Below are the code and all the weights of a small trained network. Each question names an input and a class and asks about switching units off, where a switched-off unit gives its printed mean instead of its output.

import numpy as np


def w(rows, s, z=0):
    codes = np.array(rows[::2]) - 128.0
    scale = np.full(codes.shape[1], s)
    scale[-1] = z or s
    return codes * scale


def norm(h):
    return h / np.sqrt((h * h).mean(-1, keepdims=True) + 1e-5)


def f(y):
    return np.maximum(y, 0)


def log_softmax(a):
    a = a - a.max(-1, keepdims=True)
    return a - np.log(np.exp(a).sum(-1, keepdims=True))


def net(x, mask):
    res = np.array(x, float).reshape(1, 4) / 4 @ E
    u = 0
    for l in range(3):
        y = f(norm(res) @ A[l][:, :-1].T + A[l][:, -1])
        res = res + np.where(mask[u : u + 8], y, B[l][:, -1]) @ B[l][:, :-1]
        u += 8
    return log_softmax(norm(res)[-1] @ U[:, :-1].T + U[:, -1])


A, B = {}, {}
E = w([
[4,150,130,136,136,68],'x0',
[110,182,86,182,76,212],'x1',
[75,142,83,215,218,123],'x2',
[129,90,157,141,137,233],'x3',
],0.0038)
A[0] = w([
[2,136,122,160,76,108,35],'0.n1',
[227,180,110,156,65,206,40],'0.n2',
[191,185,164,133,32,178,52],'0.n3',
[152,200,84,108,62,65,134],'0.n4',
[165,125,174,88,106,154,54],'0.n5',
[209,138,174,84,50,151,145],'0.n6',
[157,151,130,97,118,42,84],'0.n7',
[125,159,115,162,161,11,3],'0.n8',
],0.0041,0.0038)
B[0] = w([
[38,216,165,99,103,165,186],'0.n1',
[162,120,3,104,144,198,203],'0.n2',
[148,73,52,116,98,185,194],'0.n3',
[92,100,160,93,180,153,214],'0.n4',
[129,164,107,132,177,120,152],'0.n5',
[164,97,111,93,74,134,254],'0.n6',
[168,110,156,139,122,95,180],'0.n7',
[155,44,43,100,186,115,163],'0.n8',
],0.0057,0.0028)
A[1] = w([
[120,137,151,71,64,133,108],'1.n1',
[175,105,212,112,102,110,51],'1.n2',
[227,89,151,98,137,134,138],'1.n3',
[93,164,101,148,169,2,4],'1.n4',
[137,153,117,202,183,164,40],'1.n5',
[40,164,174,144,122,103,39],'1.n6',
[160,115,99,98,160,47,98],'1.n7',
[66,209,136,130,88,116,43],'1.n8',
],0.0058,0.0026)
B[1] = w([
[140,126,127,254,151,69,206],'1.n1',
[140,223,234,131,130,93,172],'1.n2',
[31,251,152,111,95,159,254],'1.n3',
[137,70,31,57,238,193,211],'1.n4',
[165,78,167,195,64,27,179],'1.n5',
[109,237,64,126,126,151,203],'1.n6',
[155,6,97,106,99,65,209],'1.n7',
[30,173,189,143,182,158,186],'1.n8',
],0.0041,0.0032)
A[2] = w([
[70,112,166,119,154,103,155],'2.n1',
[111,118,196,92,172,168,42],'2.n2',
[91,94,119,141,70,128,4],'2.n3',
[167,137,98,255,155,128,57],'2.n4',
[151,125,137,245,139,115,22],'2.n5',
[87,127,129,172,163,188,185],'2.n6',
[132,72,197,96,149,208,72],'2.n7',
[88,146,177,111,83,178,81],'2.n8',
],0.0072,0.0033)
B[2] = w([
[163,157,79,127,100,208,218],'2.n1',
[159,176,142,213,172,105,150],'2.n2',
[113,86,84,190,98,74,133],'2.n3',
[91,49,204,121,141,173,189],'2.n4',
[123,1,232,174,157,170,161],'2.n5',
[122,144,198,36,84,93,254],'2.n6',
[164,203,54,215,150,109,172],'2.n7',
[137,84,84,182,193,70,200],'2.n8',
],0.0061,0.0039)
U = w([
[193,219,160,211,177,115,103],'0',
[185,145,226,35,74,34,109],'1',
[113,28,234,170,148,186,143],'2',
[121,56,23,62,229,68,132],'3',
[1,229,131,102,141,147,194],'4',
[82,85,83,190,47,78,3],'5',
[200,137,34,93,50,230,176],'6',
],0.014,0.0051)

Each question gives the input, the list of numbers given to net, and the class t.
The units are the neurons (one row each of A and B). Each row of codes is followed by its name. A weight is (code - 128) times the scale printed after its matrix; where a second scale follows, it is the last column's (A, B and U).
mask holds one flag per neuron, layer by layer. A switched-off neuron (its flag False) gives its mean, the last column of its row in B, instead of its output. The means were averaged over made-up inputs and are rounded, as every weight is.
A unit's drop is (log p(t) with every unit on - log p(t) with that unit switched off) / (log p(t) with every unit on - log p(t) with every unit switched off).
The circuit of an input: a set's keep is (log p(t) with only the set's units on - log p(t) with every unit switched off) / (log p(t) with every unit on - log p(t) with every unit switched off). Starting from the 12 units with the biggest drops (on a tie, the unit counted first), units are removed one at a time, each time the one whose removal leaves the highest keep (on an exact tie, the one counted first), for as long as the keep stays at least 0.8.
units of the circuit, in order: the units of the circuit, biggest drop first
k most important neurons: the k neurons with the biggest drops, biggest first
top k neurons in layer l: the k neurons of layer l with the biggest drops, biggest first
drop when u is switched off: that unit's drop, to one decimal
input [-2,7,3,-1], class 2: units of the circuit, in order => 2.n4, 1.n5
input [3,0,-4,5], class 0: units of the circuit, in order => 2.n7, 2.n8
input [8,-7,-4,-5], class 3: 2 most important neurons => 1.n4, 2.n6
input [4,-7,4,8], class 0: units of the circuit, in order => 2.n2, 2.n7, 2.n1
input [4,0,6,-5], class 3: units of the circuit, in order => 1.n4
input [4,8,7,8], class 2: 4 most important neurons => 1.n5, 2.n5, 1.n3, 2.n4
input [-4,8,4,-1], class 2: 2 most important neurons => 2.n4, 1.n5
input [0,-4,0,0], class 1: 2 most important neurons => 1.n7, 1.n2
input [-1,-3,-2,2], class 0: 2 most important neurons => 2.n6, 1.n3
input [2,-3,-3,3], class 0: top 2 neurons in layer 2 => 2.n6, 2.n8
input [8,2,-8,-7], class 4: drop when 1.n8 is switched off => 0.1
input [1,-1,-2,4], class 0: drop when 2.n8 is switched off => 0.1
input [-4,-7,-6,8], class 0: drop when 2.n7 is switched off => 0.3
input [1,2,3,-7], class 3: most important neuron => 0.n8
